Below is a small trained network, with its code and all its weights. Each question gives an input and a class and asks what happens when units are switched off, that is, made to give their printed mean instead of their output.

import numpy as np


def w(rows, s, z=0):
    codes = np.array(rows[::2]) - 128.0
    scale = np.full(codes.shape[1], s)
    scale[-1] = z or s
    return codes * scale


def norm(h):
    return h / np.sqrt((h * h).mean(-1, keepdims=True) + 1e-5)


def f(y):
    return np.maximum(y, 0)


def log_softmax(a):
    a = a - a.max(-1, keepdims=True)
    return a - np.log(np.exp(a).sum(-1, keepdims=True))


def net(x, mask):
    res = np.array(x, float).reshape(1, 5) / 4 @ E
    u = 0
    for l in range(4):
        y = f(norm(res) @ A[l][:, :-1].T + A[l][:, -1])
        res = res + np.where(mask[u : u + 8], y, B[l][:, -1]) @ B[l][:, :-1]
        u += 8
    return log_softmax(norm(res)[-1] @ U[:, :-1].T + U[:, -1])


A, B = {}, {}
E = w([
[162,118,80,163,254,223],'x0',
[70,60,152,89,91,176],'x1',
[226,93,99,163,50,96],'x2',
[204,246,108,20,24,204],'x3',
[100,82,113,217,71,124],'x4',
],0.0062)
A[0] = w([
[133,197,43,240,67,156,99],'L0N1',
[254,131,80,146,194,229,16],'L0N2',
[103,60,137,166,83,6,86],'L0N3',
[35,64,117,124,114,161,2],'L0N4',
[114,156,160,72,147,157,206],'L0N5',
[29,29,81,165,142,128,164],'L0N6',
[73,149,150,145,221,86,115],'L0N7',
[151,181,186,109,207,127,54],'L0N8',
],0.0076,0.0041)
B[0] = w([
[199,223,188,162,124,105,193],'L0N1',
[254,100,120,84,182,163,220],'L0N2',
[185,34,102,142,85,37,226],'L0N3',
[122,158,230,98,119,211,159],'L0N4',
[62,115,93,45,121,100,216],'L0N5',
[137,122,242,149,137,160,253],'L0N6',
[102,120,103,85,227,70,203],'L0N7',
[107,119,87,108,166,94,170],'L0N8',
],0.0077,0.0054)
A[1] = w([
[80,119,157,141,156,109,129],'L1N1',
[85,132,112,128,184,111,91],'L1N2',
[187,119,26,148,164,227,104],'L1N3',
[66,70,119,107,130,133,131],'L1N4',
[105,60,126,207,154,124,52],'L1N5',
[126,174,185,81,38,133,123],'L1N6',
[147,149,94,186,118,148,1],'L1N7',
[146,255,139,96,104,80,141],'L1N8',
],0.01,0.014)
B[1] = w([
[115,150,103,182,134,163,181],'L1N1',
[140,171,93,133,102,102,152],'L1N2',
[237,72,224,1,189,172,203],'L1N3',
[166,154,104,166,128,177,180],'L1N4',
[26,152,248,109,165,55,151],'L1N5',
[64,72,55,126,108,177,226],'L1N6',
[60,10,88,15,115,157,128],'L1N7',
[115,57,24,148,152,182,254],'L1N8',
],0.0086,0.0059)
A[2] = w([
[160,117,129,119,53,48,107],'L2N1',
[178,175,184,183,121,164,2],'L2N2',
[173,209,168,117,93,143,59],'L2N3',
[193,238,88,210,77,168,94],'L2N4',
[78,172,200,102,110,179,108],'L2N5',
[157,226,82,221,95,169,92],'L2N6',
[140,84,118,247,111,110,146],'L2N7',
[122,155,221,254,182,90,90],'L2N8',
],0.0093,0.021)
B[2] = w([
[163,130,94,178,109,102,166],'L2N1',
[251,122,155,222,130,11,128],'L2N2',
[127,114,157,126,116,96,128],'L2N3',
[114,158,131,165,156,170,141],'L2N4',
[158,141,138,166,102,137,141],'L2N5',
[168,130,100,159,130,195,136],'L2N6',
[130,103,141,138,159,125,255],'L2N7',
[94,69,169,62,145,105,198],'L2N8',
],0.021,0.0057)
A[3] = w([
[92,216,37,42,28,104,105],'L3N1',
[226,152,133,242,99,83,114],'L3N2',
[108,254,225,123,138,159,7],'L3N3',
[118,80,198,115,130,207,155],'L3N4',
[250,110,104,100,133,166,113],'L3N5',
[133,201,99,108,213,111,86],'L3N6',
[65,242,92,103,209,64,96],'L3N7',
[109,150,140,213,171,214,138],'L3N8',
],0.01,0.016)
B[3] = w([
[44,25,163,61,133,177,183],'L3N1',
[128,112,39,118,43,96,174],'L3N2',
[64,62,71,77,2,123,129],'L3N3',
[118,193,156,132,90,108,253],'L3N4',
[192,167,186,91,179,112,221],'L3N5',
[140,213,78,160,119,48,152],'L3N6',
[52,244,33,196,99,32,157],'L3N7',
[141,195,109,154,72,143,171],'L3N8',
],0.013,0.0078)
U = w([
[198,177,33,201,101,195,117],'0',
[37,237,44,135,201,40,138],'1',
[64,137,32,207,192,194,1],'2',
[54,50,250,148,223,66,158],'3',
[171,22,68,207,50,13,111],'4',
[31,44,40,27,92,214,144],'5',
[234,177,145,15,205,147,174],'6',
[40,215,208,179,42,215,127],'7',
],0.02,0.011)

Each question gives the input, the list of numbers given to net, and the class t.
The units are the neurons (one row each of A and B). Each row of codes is followed by its name. A weight is (code - 128) times the scale printed after its matrix; where a second scale follows, it is the last column's (A, B and U).
mask holds one flag per neuron, layer by layer. A switched-off neuron (its flag False) gives its mean, the last column of its row in B, instead of its output. The means were averaged over made-up inputs and are rounded, as every weight is.
A unit's drop is (log p(t) with every unit on - log p(t) with that unit switched off) / (log p(t) with every unit on - log p(t) with every unit switched off).
unit that matters most: the unit with the biggest drop
k most important neurons: the k neurons with the biggest drops, biggest first
top k neurons in layer l: the k neurons of layer l with the biggest drops, biggest first
drop of u: that unit's drop, to one decimal
input [8,-7,0,-3,8], class 6: 2 most important neurons	[L0N2 L1N3]
input [-1,-5,-4,1,5], class 0: unit that matters most	L1N8
input [-3,-5,8,5,5], class 0: top 2 neurons in layer 2	[L2N4 L2N6]
input [-4,-8,8,7,-4], class 0: 2 most important neurons	[L1N3 L2N4]
input [8,1,-8,1,8], class 7: 2 most important neurons	[L0N6 L3N8]
input [-5,-5,-6,6,8], class 5: top 2 neurons in layer 1	[L1N6 L1N8]
input [-1,-4,-6,4,-3], class 1: 2 most important neurons	[L3N7 L0N8]
input [7,-8,-8,1,-1], class 1: 4 most important neurons	[L0N7 L3N7 L3N6 L0N8]
input [-1,-2,3,-3,0], class 4: 2 most important neurons	[L0N3 L2N1]
input [-2,-6,6,-8,-7], class 4: top 3 neurons in layer 0	[L0N3 L0N6 L0N4]
input [2,-5,6,4,7], class 0: 2 most important neurons	[L0N1 L2N4]
input [4,1,-1,-4,-3], class 1: 2 most important neurons	[L0N7 L0N3]
input [-3,6,-2,-1,-7], class 5: 2 most important neurons	[L0N5 L0N6]
input [0,-1,3,7,2], class 5: unit that matters most	L1N6
input [-3,4,1,0,-2], class 5: 2 most important neurons	[L1N6 L0N6]
input [-3,-7,3,5,5], class 0: drop of L1N4	0.0
input [-7,-6,-7,1,7], class 4: drop of L0N3	0.3
input [2,0,-7,-8,-6], class 1: drop of L0N7	0.1
input [7,5,5,-1,8], class 6: top 2 neurons in layer 0	[L0N2 L0N3]
input [4,-1,-1,-5,-4], class 1: unit that matters most	L0N7
